Here is a tiny trained network, its code and every weight. The questions are about switching its units off for an input and a target symbol, where a switched-off unit gives its printed mean instead of its output.

import numpy as np


def w(rows, s, z=0):
    codes = np.array(rows[::2]) - 128.0
    scale = np.full(codes.shape[1], s)
    scale[-1] = z or s
    return codes * scale


def softmax(a):
    e = np.exp(a - a.max(-1, keepdims=True))
    return e / e.sum(-1, keepdims=True)


def log_softmax(a):
    a = a - a.max(-1, keepdims=True)
    return a - np.log(np.exp(a).sum(-1, keepdims=True))


def net(x, mask):
    ids = ['αβγδεζηθμξσφω'.index(c) for c in x.split()]
    T = len(ids)
    res = E[ids] + P[:T]
    u = 0
    for l in range(3):
        r = res
        for j in range(2):
            rows = slice(4 * j, 4 * j + 4)
            q, k, v = (r @ M[l][rows].T for M in (Q, K, V))
            z = softmax(np.where(np.tri(T) > 0, q @ k.T / 4**0.5, -1e9)) @ v
            o = O[l][rows]
            res = res + np.where(mask[u + j], z, o[:, -1]) @ o[:, :-1]
        u += 2
    return log_softmax(res[-1] @ U[:, :-1].T + U[:, -1])


Q, K, V, O = {}, {}, {}, {}
E = w([
[51,193,133,19],'α',
[160,143,93,119],'β',
[163,152,95,116],'γ',
[124,101,97,168],'δ',
[10,215,123,161],'ε',
[65,81,52,122],'ζ',
[250,33,131,80],'η',
[123,110,71,173],'θ',
[145,103,211,103],'μ',
[92,134,140,198],'ξ',
[120,62,139,167],'σ',
[125,145,146,220],'φ',
[163,190,197,126],'ω',
],0.02)
P = w([
[179,156,18,215],'0',
[246,165,6,245],'1',
[229,193,4,249],'2',
[203,209,30,246],'3',
[165,209,66,215],'4',
[144,215,106,182],'5',
[119,178,180,135],'6',
[101,220,183,122],'7',
],0.0038)
Q[0] = w([
[2,207,106,118],'0.h1',
[114,87,85,23],'0.h1',
[99,124,148,255],'0.h1',
[196,128,123,194],'0.h1',
[120,74,138,63],'0.h2',
[211,81,122,81],'0.h2',
[12,137,127,86],'0.h2',
[174,79,73,232],'0.h2',
],0.0081)
K[0] = w([
[26,119,61,182],'0.h1',
[154,110,101,65],'0.h1',
[124,92,128,255],'0.h1',
[230,85,187,220],'0.h1',
[124,86,111,81],'0.h2',
[193,140,90,93],'0.h2',
[56,27,77,147],'0.h2',
[132,115,225,36],'0.h2',
],0.0076)
V[0] = w([
[127,75,2,126],'0.h1',
[135,168,78,102],'0.h1',
[218,187,67,159],'0.h1',
[84,150,33,95],'0.h1',
[86,121,107,159],'0.h2',
[125,150,125,96],'0.h2',
[174,199,112,122],'0.h2',
[127,110,89,138],'0.h2',
],0.0078)
O[0] = w([
[48,58,247,70,108],'0.h1',
[73,78,98,189,137],'0.h1',
[253,68,117,165,254],'0.h1',
[170,145,106,39,98],'0.h1',
[39,152,162,88,118],'0.h2',
[154,114,148,192,117],'0.h2',
[242,109,59,225,226],'0.h2',
[91,217,83,79,118],'0.h2',
],0.0038,0.0043)
Q[1] = w([
[120,220,76,97],'1.h1',
[192,9,113,95],'1.h1',
[161,117,108,119],'1.h1',
[245,25,214,119],'1.h1',
[132,88,179,125],'1.h2',
[115,78,124,60],'1.h2',
[127,106,145,183],'1.h2',
[217,145,123,168],'1.h2',
],0.012)
K[1] = w([
[167,87,64,125],'1.h1',
[145,75,248,67],'1.h1',
[114,88,178,156],'1.h1',
[181,98,246,131],'1.h1',
[161,129,99,140],'1.h2',
[162,25,41,57],'1.h2',
[121,69,201,180],'1.h2',
[227,188,179,149],'1.h2',
],0.011)
V[1] = w([
[128,151,2,108],'1.h1',
[138,99,141,161],'1.h1',
[134,150,97,118],'1.h1',
[128,138,240,112],'1.h1',
[94,121,152,125],'1.h2',
[86,151,169,44],'1.h2',
[151,95,230,157],'1.h2',
[154,147,44,109],'1.h2',
],0.0085)
O[1] = w([
[117,58,255,97,134],'1.h1',
[92,185,75,108,165],'1.h1',
[131,112,205,139,136],'1.h1',
[161,186,6,194,94],'1.h1',
[206,91,136,154,76],'1.h2',
[204,128,3,212,2],'1.h2',
[131,127,201,185,171],'1.h2',
[66,115,65,30,151],'1.h2',
],0.0054,0.0065)
Q[2] = w([
[237,134,135,107],'2.h1',
[10,158,110,91],'2.h1',
[149,68,111,42],'2.h1',
[147,121,117,130],'2.h1',
[183,201,214,121],'2.h2',
[110,119,139,67],'2.h2',
[116,32,76,154],'2.h2',
[176,146,143,153],'2.h2',
],0.014)
K[2] = w([
[236,137,129,152],'2.h1',
[53,77,104,199],'2.h1',
[171,95,60,99],'2.h1',
[137,136,114,118],'2.h1',
[109,203,202,160],'2.h2',
[64,86,144,95],'2.h2',
[150,68,7,131],'2.h2',
[173,126,203,183],'2.h2',
],0.014)
V[2] = w([
[135,193,107,64],'2.h1',
[81,134,22,124],'2.h1',
[136,184,200,82],'2.h1',
[79,17,63,175],'2.h1',
[67,67,136,13],'2.h2',
[123,226,159,74],'2.h2',
[254,133,43,102],'2.h2',
[196,121,177,26],'2.h2',
],0.0072)
O[2] = w([
[137,144,25,132,127],'2.h1',
[165,190,131,150,15],'2.h1',
[122,74,77,149,218],'2.h1',
[145,210,254,82,2],'2.h1',
[127,89,69,122,54],'2.h2',
[233,169,107,207,195],'2.h2',
[153,156,112,61,80],'2.h2',
[194,134,52,129,157],'2.h2',
],0.008,0.0056)
U = w([
[129,231,91,54,255],'α',
[28,80,38,159,21],'β',
[126,113,109,94,130],'γ',
[122,145,129,109,103],'δ',
[3,247,60,159,119],'ε',
[43,122,123,42,176],'ζ',
[221,86,184,66,106],'η',
[106,147,134,109,106],'θ',
[99,158,106,111,102],'μ',
[99,167,227,148,161],'ξ',
[228,132,85,224,108],'σ',
[150,195,158,117,180],'φ',
[148,117,101,79,109],'ω',
],0.0077,0.0067)

Each question gives the input, a string of symbols that net reads in full, and the target symbol t.
The units are the heads (4 rows each of Q, K, V and O). Each row of codes is followed by its name. A weight is (code - 128) times the scale printed after its matrix; where a second scale follows, it is the last column's (O and U).
mask holds one flag per head, layer by layer. A switched-off head (its flag False) gives its mean, the last column of its rows in O, instead of its output. The means were averaged over made-up inputs and are rounded, as every weight is.
A unit's drop is (log p(t) with every unit on - log p(t) with that unit switched off) / (log p(t) with every unit on - log p(t) with every unit switched off).
The circuit of an input: a set's keep is (log p(t) with only the set's units on - log p(t) with every unit switched off) / (log p(t) with every unit on - log p(t) with every unit switched off). Starting from all 6 units, units are removed one at a time, each time the one whose removal leaves the highest keep (on an exact tie, the one counted first), for as long as the keep stays at least 0.8.
units of the circuit, in order: the units of the circuit, biggest drop first
unit that matters most: the unit with the biggest drop
which heads matter: for each layer, one digit per head in row order, 1 if its drop is at least 0.15 and else 0, layers parted by /
drop when u is switched off: that unit's drop, to one decimal
input α α ω γ ω μ, target σ: units of the circuit, in order : 2.h2, 1.h1
input θ γ σ ω ω θ, target β: unit that matters most : 2.h1
input μ σ α θ σ ω ω ζ, target ζ: units of the circuit, in order : 1.h1, 2.h2
input δ θ ε ξ β ω ξ, target ξ: units of the circuit, in order : 2.h1, 1.h2, 1.h1
input φ β μ ω ω ω, target σ: units of the circuit, in order : 2.h1, 2.h2
input σ σ ω σ, target β: which heads matter : 00 / 01 / 11
input φ ω θ, target β: which heads matter : 01 / 00 / 11
input ω σ δ, target ξ: units of the circuit, in order : 0.h1, 1.h2, 2.h1, 1.h1
input θ ω σ, target β: which heads matter : 00 / 00 / 11
input γ θ η σ σ θ θ ω, target σ: which heads matter : 00 / 01 / 11
input γ β ω ω σ ξ, target ξ: units of the circuit, in order : 2.h1, 1.h1
input ξ σ σ ω σ θ, target ξ: which heads matter : 00 / 00 / 11
input ζ θ θ η θ δ μ, target α: units of the circuit, in order : 1.h1, 2.h1, 1.h2
input δ ω ω θ μ ω δ, target β: units of the circuit, in order : 2.h1, 1.h2
input σ σ σ, target ξ: units of the circuit, in order : 2.h1
input ξ ω ξ ε φ, target ξ: units of the circuit, in order : 1.h2, 1.h1, 2.h2, 2.h1
input σ ω θ ξ σ ω δ α, target α: units of the circuit, in order : 1.h2, 0.h1, 2.h1
input η σ β ω σ ω γ, target σ: drop when 2.h2 is switched off : 0.3
input γ φ ω δ ω α, target α: drop when 1.h2 is switched off : 0.6
input β ε μ ξ φ μ ω ζ, target ζ: drop when 1.h1 is switched off : 0.7
input σ ξ ω α α θ ω γ, target σ: drop when 1.h1 is switched off : 0.0
